grid =
574	491	356	584	580	580	604	560	624	584
600	489	466	619	575	626	549	528	457	608
606	490	315	623	612	618	641	554	660	621
575	489	277	584	596	575	650	575	728	587
466	493	625	483	465	483	372	539	333	484
548	492	569	569	526	575	457	524	358	560
378	493	630	370	390	364	334	578	365	383
516	491	604	533	495	539	415	528	323	527
578	490	218	585	609	572	685	585	802	593
601	491	284	623	622	615	653	559	713	624
445	491	479	442	466	433	459	583	527	453
637	489	270	659	645	655	682	550	704	655
558	491	435	569	553	569	545	549	523	567
505	492	545	516	498	516	448	545	410	515
527	491	482	531	518	532	504	554	474	531
550	490	443	569	554	567	531	547	524	567
Counting starts at 0.
Report the entry in row 0 and column 0.
Answer: 574
The entry directly below 445 -> 637
Report the maximum.
Answer: 802
Report the entry in row 0 and column 2.
Answer: 356
The bottom-right entry is 567
Report the entry at row 2, column 0.
Answer: 606
Report the entry in the bottom-left corner.
Answer: 550
Report the entry directly below 498.
Answer: 518
The entry at row 0, column 1 -> 491
The entry directly below 612: 596
The bottom entry of the column that holds the smallest entry -> 443
The entry just left of the smallest entry is 490
Report the entry directly below 505.
Answer: 527
Report the entry directly below 553.
Answer: 498
The entry just left of the largest entry: 585
Report the entry just right of 459.
Answer: 583
The entry directly above the smallest entry: 604
The entry in the top-right corner is 584
Report the entry just left of 645.
Answer: 659
Report the entry just left of 685.
Answer: 572
The bottom entry of the column that holds the largest entry: 524
Report the entry in row 1 and column 1.
Answer: 489
The top entry of the column that holds the largest entry: 624
Report the smallest entry.
Answer: 218
The entry in row 1 and column 0 -> 600
Report the entry just right of 653.
Answer: 559
The entry just left of 358 is 524
The entry just right of 372 is 539
Report the entry just right of the largest entry.
Answer: 593
The entry just right of 626 is 549

M =
 73.5  -26.7   -2.3    0.7   -2.4  -24.2   10.5  -17.6  -20.1
-10.5   58.0    5.4   -4.2    3.6    3.5   11.4   -9.2  -18.3
-20.7    3.2   20.8    6.2   10.7   23.9   -1.8  -14.6    0.3
 16.7   -7.1   11.9   36.6    0.0   14.8   13.0  -11.9    1.3
  1.9    1.7    2.2  -10.3    7.8  -13.0   10.9   -5.6   -3.3
-28.0    7.1   23.8   14.8    6.1   47.8   -6.1  -12.1    0.1
 26.2    6.6   -0.5   -1.6    1.9   -8.5   38.8   -5.3  -15.1
  6.6   -6.7   -7.5   -0.3   -3.0   -9.6   11.2    8.7    2.3
-10.8   -5.1   -3.5   11.1   -2.5    1.8   -1.3    5.1   11.8
Counting starts at 0.
The entry directly below the smallest entry: 26.2
Give the entry just right of the centre entry.
Answer: -13.0
The entry just right of -10.3 is 7.8
Give the entry just left of 11.2.
Answer: -9.6
Give the entry in the bottom-right corner.
Answer: 11.8
Give the entry at row 2, column 1.
Answer: 3.2
Give the entry in the top-right corner.
Answer: -20.1
The entry in row 1 and column 0 is -10.5
Give the maximum.
Answer: 73.5
Give the entry at row 1, column 2.
Answer: 5.4
Give the entry in the bottom-left corner.
Answer: -10.8
Give the entry directly below -14.6.
Answer: -11.9
The entry just right of -8.5: 38.8
The entry just left of 7.1: -28.0
The entry directly above -1.8 is 11.4
The entry in row 2 and column 0 is -20.7
Give the entry just right of -7.1.
Answer: 11.9
Give the entry just right of -0.5.
Answer: -1.6
Give the entry at row 0, column 1.
Answer: -26.7
The entry directly above 2.3 is -15.1
Give the entry just right of 20.8.
Answer: 6.2
Give the entry in row 0 and column 2.
Answer: -2.3
The entry just right of 16.7 is -7.1
The entry directly below 3.5: 23.9
Give the entry just left of 10.5.
Answer: -24.2
Give the entry in row 2 and column 2.
Answer: 20.8
The entry just right of -4.2 -> 3.6
Give the entry directly above the centre entry.
Answer: 0.0
The median entry -> 0.7
The entry directly above the smallest entry: 1.9
